Here are made-up things, facts about them, and rows of numbers that follow some of those facts. Name the thing behind each unnamed row.

How the things are related:
Ξ(barim, bobis); Ξ(bemun, zavul); Ξ(bipa, resa)
Ξ(bobis, zudum); Ξ(bramak, plugem); Ξ(brosem, pema)
Ξ(daler, tosko); Ξ(denu, flaklan); Ξ(deplupli, drali)
Ξ(derum, gogo); Ξ(dimin, rastire); Ξ(dizogu, fafin)
Ξ(drali, plostem); Ξ(drezo, klore); Ξ(drufazas, stabriflus)
Ξ(dubrus, skigrufi); Ξ(fafin, stigas); Ξ(flamim, treber)
Ξ(fleplam, ligras); Ξ(flistin, plusim); Ξ(fluku, brosem)
Ξ(geski, ralu); Ξ(getrimun, nera); Ξ(greklati, gimuzo)
Ξ(griplus, klata); Ξ(grogre, drezo); Ξ(grutri, trasom)
Ξ(keklel, grutri); Ξ(klore, dimin); Ξ(kolin, vugror)
Ξ(ligras, geski); Ξ(ludrem, zudel); Ξ(mimen, pligrufor)
Ξ(moklak, treres); Ξ(mubra, stogus); Ξ(mugran, klubi)
Ξ(nasapul, skinozun); Ξ(nera, poflu); Ξ(nulo, triflupe)
Ξ(pema, tupleful); Ξ(peto, tredro); Ξ(plostem, stilil)
Ξ(plozok, suflal); Ξ(plusim, zelil); Ξ(poflom, bipa)
Ξ(poflu, skisiris); Ξ(pogul, fasor); Ξ(ralu, flamim)
Ξ(rastire, bramak); Ξ(resa, vestunek); Ξ(sakal, moklak)
Ξ(skigrufi, bemun); Ξ(skinozun, greklati); Ξ(skisiris, zezus)
Ξ(skovok, deplupli); Ξ(stabriflus, mugran); Ξ(statak, fleplam)
Ξ(stigas, nulo); Ξ(stogus, dastuzum); Ξ(suflal, getrimun)
Ξ(totages, toster); Ξ(trasom, plela); Ξ(treber, poflom)
Ξ(tredro, derel); Ξ(treres, dizogu); Ξ(tupleful, totages)
Ξ(vadofol, keklel); Ξ(vestunek, barim); Ξ(voten, tistak)
Ξ(zavul, plozok); Ξ(zezus, vadofol); Ξ(zudel, mubra)
Ξ(zudum, voten); λ(barim, dubrus); λ(biburu, vegim)
λ(bobis, bokil); λ(bonon, poflom); λ(bramak, vegim)
λ(brosem, tifol); λ(broski, drufazas); λ(daler, dripo)
λ(dastuzum, griplus); λ(denu, bipa); λ(derel, dizogu)
λ(derum, bipa); λ(dimin, griplus); λ(dipliklum, zudel)
λ(drali, drakle); λ(drezo, patrin); λ(drunam, nakobros)
λ(fafin, kolin); λ(flaklan, tomor); λ(fleplam, dripo)
λ(flistin, tifol); λ(fluku, drebruk); λ(getrimun, griplus)
λ(gimuzo, pema); λ(gogo, bipa); λ(gotri, ludrem)
λ(greklati, drakle); λ(grogre, tomor); λ(grufer, bokil)
λ(keklel, stogus); λ(kisar, geski); λ(klabrol, bipa)
λ(klata, stuvek); λ(klivis, drakle); λ(klore, griplus)
λ(klovol, dizogu); λ(ligras, tuklek); λ(mimen, patrin)
λ(moklak, vegim); λ(mubra, reflir); λ(mugran, nakobros)
λ(muke, klubi); λ(nasapul, laflin); λ(nera, nakobros)
λ(nulo, plozok); λ(peto, flamim); λ(plela, laflin)
λ(pligrufor, bokil); λ(plivu, dripo); λ(ploles, klubrivo)
λ(plostem, kolin); λ(plubibrim, dubrus); λ(plugem, stogus)
λ(plusim, kolin); λ(pogul, geski); λ(radri, laflin)
λ(ralu, dripo); λ(rastire, grutri); λ(rebu, kolin)
λ(resa, deplupli); λ(sakal, tifol); λ(skigrufi, patrin)
λ(skinozun, klubi); λ(skisiris, dubrus); λ(skovok, klubrivo)
λ(soguklar, stogus); λ(stabriflus, drakle); λ(statak, dripo)
λ(stilil, grutri); λ(suflal, pema); λ(talal, patrin)
λ(tistak, laflin); λ(tosko, poflu); λ(toster, stigas)
λ(totages, pema); λ(trasom, flamim); λ(treber, deplupli)
λ(tredro, stogus); λ(treres, klubrivo); λ(triflupe, nakobros)
λ(tubo, pema); λ(tupleful, stogus); λ(vadofol, drebruk)
λ(vestunek, drebruk); λ(voten, ludrem); λ(vugror, deplupli)
λ(zavul, poflom); λ(zelil, dizogu); λ(zerur, grutri)
λ(zezus, fasor); λ(zudum, pema)

Some things and their rows:
[  3  10  20  16   4  -8   7   5  14  -3   7 -14   5   5  -8  -5   6  -9
  16  20  11  15 -12  -6   1 -16   7 -19   7   4  13 -10 -17  10  28  -3
  14 -25 -13   5   5  31   1   5  14 -11] : drufazas
[ -7  16  40  16 -22   7  28   0  17  -6   3 -28  11  -7 -11 -11  -7  -6
   7  21  -4  28 -15 -12   4  -2   3  -9   9   2  16  13 -15   2  32  -5
  44   0 -21  -3  13 -39 -17  17   8 -45] : resa
[  6  12  17  15   6  -5   9   2  15  -4   8 -15   7  10  -9  -4   6  -7
  15  22  10  17 -12  -9   1 -15   8 -18   7   3  15  -8 -16  10  26  -4
  14 -25 -17   4   3  26  -2   8  10  -9] : kolin
[  4  13  31  10 -15  -2  41  -3  30  -6   5 -30   5  -9 -13  -9  -7 -14
  15  24   9  28 -11 -28  -1 -14  11 -19   0   2  19   7 -21   3  32  -2
  48  -7 -27   4  -1 -14 -19  11  10 -35] : poflom
[ 18  -8  44  25 -12  -4  17 -18   8  -1   1  -6   7  19   2   3   7   1
  13  26  15  15  -7 -55   4 -15  18  -1  21   7  13 -14 -22   6  17 -13
  13 -20  -6  18 -12  13 -33  13  17   2] : poflu
[-14  22  17  24   0  -1 -13   1  11  -3   1 -10  10   9  -8  -2  -2  -3
   9  14  -5  28 -14  -8   0  -2  -2 -15  16   9  12   0 -22  13  24  -5
  20 -17  -3   1  15  13 -14  17   9 -20] : denu
[ -5  19  38  20  -8  -4  43 -13  32  -4   4 -25   8 -13 -17  -3  -1 -13
  10  27   0  37 -11 -23  -4 -12   9 -23   5  10  17   8 -21   5  35  -1
  47  -8 -25   9  -2 -12 -27  15  14 -40] : bipa
[-15 -18  35  24   6  -4  -3  13  14 -11  34 -16  -8  12  -6 -23  15  -2
  13  27  10   4 -16   8  -1 -29   1 -18   5  10  10  -4 -23  13  37   0
  22 -13 -19  18   7  66   4   3  10 -13] : deplupli
[ 18  -5  20  18 -11  -6   5  -9  18  -4  -4  -7   1  23   2   1  -7  -3
  21  19  18  18  -3 -67   1 -17  15  -4  14   3  16 -11 -34  10  13 -11
  23 -21  -4  14 -12  25 -35  12  13   7] : plozok
[ -6  16  19  18  -6   2  -9   8   5  -4   2 -14   9  11  -6  -8  -2  -3
  10  16   1  20 -14  -6   5  -4   1 -11  14   3  14  -1 -17  10  23  -7
  18 -16  -6  -2  16   3  -6  13   6 -18] : biburu
[ -7  16  46  18 -21   6  31   0  14  -4   5 -27  13  -7 -11 -11  -4  -5
   5  23  -4  27 -17  -8   5  -1   3  -9  11   3  15  12 -11   2  33  -5
  41   0 -21  -3  13 -40 -16  17   9 -45] : vestunek
[  4  12  24  17   3  -6  11   0  12  -2   7 -15   7   5  -9  -5   8  -8
  14  22  11  17 -13  -4   2 -15   9 -20   8   5  14  -8 -15   9  28  -4
  12 -24 -14   6   5  25  -3   6  13 -12] : fasor
[ -6  25  23  13 -21  -4  -3   5   5  -5  10 -12   3  17  -8 -17   2  -5
  13  13   3  28  -8   8   8 -10  -1   2  20   1  14  -5 -14  12  20  -6
  17 -16  -2   1  23   0  -5   2  13 -27] : plivu
[  5  13  22  16   1  -6  10   0  13  -2   7 -15   6   6  -9  -4   6  -8
  15  22  12  18 -13  -7   2 -15  10 -19   8   5  14  -8 -16   9  26  -4
  13 -23 -14   6   5  25  -6   6  11 -11] : tomor
[ -3  16  17  17  -3   3  -8   9   6  -5   4 -14  11  15  -6  -7  -2  -1
  10  16   0  20 -15  -5   4  -4   0  -9  14   2  14   0 -16  10  23  -7
  18 -16  -9  -4  15   2  -4  15   5 -17] : rebu
[-17   9 -15  23  -4   7  -9   4   1   3   9   0  10  27 -14  -2  -2 -15
  18   2  13  24 -12 -17  13  -2   5 -21  10  25  23  -3  14   4  12 -13
  10  -1  -7 -19  20   8  -6  21  31 -15] : brosem
[ -2  14  28  18  -4   5  -9  28  14  -2  -3 -11  11   5  -1  -9   0  -5
  13 -10  -4  12 -16  14   6  -5   3 -16  19   8  16   5 -10  11  27  -7
  19 -22  -2   0  18  11 -15   1  15 -17] : tredro
[ -1   3  67  32 -24   4  -1 -16 -14   6  -1 -15  10   3   4  -4  20   3
   6  35  10  11 -17 -14  13   2   6  -5  21   8   9  -9 -14   3  19 -12
   8 -12   4   1  13  -8 -25  18  24 -17] : plela
[  4  21  26  12 -14 -11  15  -2  12  -3  15 -13   0  13 -11 -14  11 -11
  17  20  13  26  -6   7   5 -20   8  -6  14   2  16 -12 -13  12  24  -4
  14 -24 -10  10  11  20  -4  -5  18 -20] : dripo
[  9  -4  65  31 -17   7   8   4   1   2  -4  -3  18  12   6  -2  11   6
   6  -1  -2   9 -15 -13  11  -3  12   0  36  12  13  -1  -5   6  23 -15
  10 -18   2  11   7 -12 -37   7  22 -12] : keklel
[-17  10  14  19 -16  -3 -12  18  -2  -3  -6  -7  15  -1  -8  -4 -12   0
  13   8   3  15 -14 -17   8 -10   3  -9  12   3  10   0 -19   6  28  -5
   7  -6  -5   7  19  10  12   7 -13 -17] : gimuzo

Name these rows:
No name comes twice in this set of rows, the named rows included.
[-23 -14  29  25   3   4 -20  21   7 -14  31 -15  -3  20  -3 -25   6   5
   9  20  -1   6 -19   9   2 -19  -9  -8  12   7   9   4 -23  14  33  -3
  24  -5 -14   9  17  44   6  11   3 -19] -> plostem
[ -5  17   6   6 -19   4   5  11  27 -10  -3 -25   2   4  -8 -12 -26  -9
  18   9   2  30  -9 -36   0  -6   0 -12   2  -1  19  12 -32   9  22  -4
  52  -4 -13  -5  10 -14 -20  16   2 -30] -> ligras
[ -6  17  21  10 -22   6  19   6  24  -9   0 -29   5  -3  -9 -12 -20  -8
  13  16  -1  30 -12 -28   1  -3   1 -10   4   0  18  14 -25   5  27  -4
  55   1 -18  -5  11 -30 -21  17   4 -40] -> treber
[  3   1  53  30 -15   3   7 -10  -6   0   3  -7  17  15   0  -2  10   7
   3  23   2  15 -15 -19   9  -2   8   3  28   7  10  -7  -9   5  22 -13
   6 -13  -4   7   8 -13 -20  16  14 -16] -> trasom
[  6  -4  55  31 -17   4   7 -13  -5  -1   0  -5  15  19   3   0   8   8
   4  24   3  15 -13 -34   9  -3   8   6  30   6  11  -7 -13   5  19 -15
   8 -12  -1   9   4 -14 -27  18  15 -11] -> vadofol
[-13   8  -6  23  -4  11  -8  20   9   5   3   3  11  22 -10  -3  -1 -17
  21 -25   9  19 -13  -2  15  -3   9 -27  16  31  27   3  22   5  14 -14
  12  -6  -3 -17  21  12 -18   9  40 -14] -> tupleful
[-16  10 -11  23  -5   7  -7   3  -1   3   9   0  10  26 -14  -2  -1 -14
  18   2  12  24 -13 -14  14  -3   5 -20  11  25  23  -3  14   4  13 -13
   9  -1  -7 -17  20   7  -6  19  30 -16] -> toster
[ -7  25  16   2 -36  -1  17   7  27 -10   5 -26  -3   7 -10 -20 -21 -12
  18  10   2  39  -3 -23   4 -10  -1   2   9  -4  20  10 -28  10  22  -3
  56  -2 -12  -2  16 -27 -20   6  10 -43] -> ralu
[ -1  -5  15  21 -32  -1 -13   3   2  -5 -18   1  10  18   3   2 -26   6
  18   7  10  17  -4 -79   8 -12  11   7  20   2  12  -2 -37   5  12 -14
  17  -2   6  17   0   3 -26  15 -13   2] -> suflal
[ -7  16  50  21 -19   6  30  -2   9  -3   6 -25  16  -7 -11  -9   2  -4
   3  25  -4  25 -18  -1   6  -1   3  -9  13   5  14   9  -7   2  34  -5
  34  -2 -21  -2  15 -39 -12  16   9 -45] -> bobis
[-16  12  44  22 -31   2  25   3   0  -2  -4 -17  20 -15 -14  -6  -9  -1
   6  18  -1  23 -16 -16   9  -7   8  -8  13   5  12  11  -9  -2  37  -5
  23   7 -18   9  16 -35   1  11 -12 -40] -> zudum
[  2  13  36  18 -10  -5   2  -8   6   3   2 -24  -1  -6  -5  -8  16 -12
  20  34  21  13 -14  -3   6 -11   9 -25   1   5  15 -12 -22   7  23  -4
  16 -23  -5   0   8  30 -12   8  24 -12] -> laflin
[ -6  15  48  19 -20   6  31  -2  11  -4   6 -27  14  -7 -11 -10  -1  -4
   4  24  -3  27 -17  -5   6  -1   3  -9  13   3  15  10  -8   1  33  -5
  38   0 -21  -2  14 -41 -14  16   9 -46] -> barim
[ -8  16  31  19 -17   3 -16   1  -1   2  -1 -23   2  -1  -1 -11   7  -6
  15  27  11  15 -16  -2   9  -1   0 -17   6   4  13  -4 -23   7  19  -6
  19 -14   2  -8  21   9 -12  14  16 -19] -> radri

Now the same things, written a new way:
Some things and their rows:
[-11   8  -2   7  -4 -32   9  -3  12   7   7 -27   6] : suflal
[-48 -16  28  10 -14  14   8   3  -6  -9 -36   7 -29] : brosem
[  7 -16  -2  -1 -11  12  -2   1 -10  12  20   4  -2] : tifol
[ 22   5 -39  12  -9   0 -21  24  25   5 -24 -14   5] : flistin
[-38 -34  25  17 -33  12  11  11   4 -15 -51  -3 -16] : fluku
[  7 -17  -2  -1 -11  13  -2   0 -11  12  19   4  -2] : drebruk
[  3  17   2  -4   4 -13  -1   0  -3  -3   0   2   3] : vadofol
[ -2 -11  13  18  24  -2  28 -18  -7 -20  -6  11  18] : stabriflus
[  9 -19  -5  -7  -8  13  -3  -1  -6  12  21   2   3] : zudel
[-61 -18  36 -74   8   0 -12 -20  19   4 -17  26 -19] : gogo
[-39 -51  30 -61 -29  -3  -7  -3  35  -9 -47   6   8] : derum
[-2  6  1  1  4 -5  1  1  3 -4 -8  2  2] : klovol
[  3  -6   3  12   7  -3  14  -7   2 -12 -10   0  13] : ligras
[  9   8   1  -1  -5 -15   0   5   2  -6  -7  -3  10] : zavul
[  9 -22   2   7  -3  15  12  -9 -14   6  21   5   7] : poflom
[  6   9   3   1   5 -17  -3  13  -3  -9  -1   2   4] : nera
[  5 -43  12  16  21  -1  27  -6  14 -32 -16   3  34] : mimen
[ -3 -18 -34 -27 -13   8 -30  12  45  12 -41  -6   4] : denu
[  8  19 -20  39   7   5   5   3  -5   0 -14  -2  -4] : moklak
[  0  38 -33  -3  28   3 -26   7   9  18   5   5 -22] : zelil
[-1  1  2  4  9 -8 -2 10  2 -9 -5  5  0] : drunam

Rows to name:
No name comes twice in this set of rows, the named rows included.
[ 19   2 -22  45 -13   3   7  13   3  -7 -28 -13  11] -> sakal
[-23  12 -23 -38  28  10 -37   6  31  18  -2   9 -27] -> flaklan
[  8  35  -2   7  28 -13   8 -13 -17  -1  18   9   3] -> vugror
[-66 -17  27  17 -15  -4  18  -5   7   3 -20 -17 -33] -> totages
[ 18  -3  -2   2 -19 -17   0  12   8 -11 -19 -11  20] -> skovok
[-57 -40  24  15 -31  13  16  -5  -6  20   6 -17 -34] -> pema
[ 39 -19 -12  20 -23   1  11   5 -13   3  14  -6  28] -> kolin
[ -5  -5   5 -41  55  -8   4 -30  18  -6  20  19  21] -> derel
[  0 -11 -32  17 -14  14 -20  23  29   4 -39 -14  -9] -> grogre
[ 29 -32  -5   5 -39   1   1  14  -2   3   3 -13  21] -> dubrus

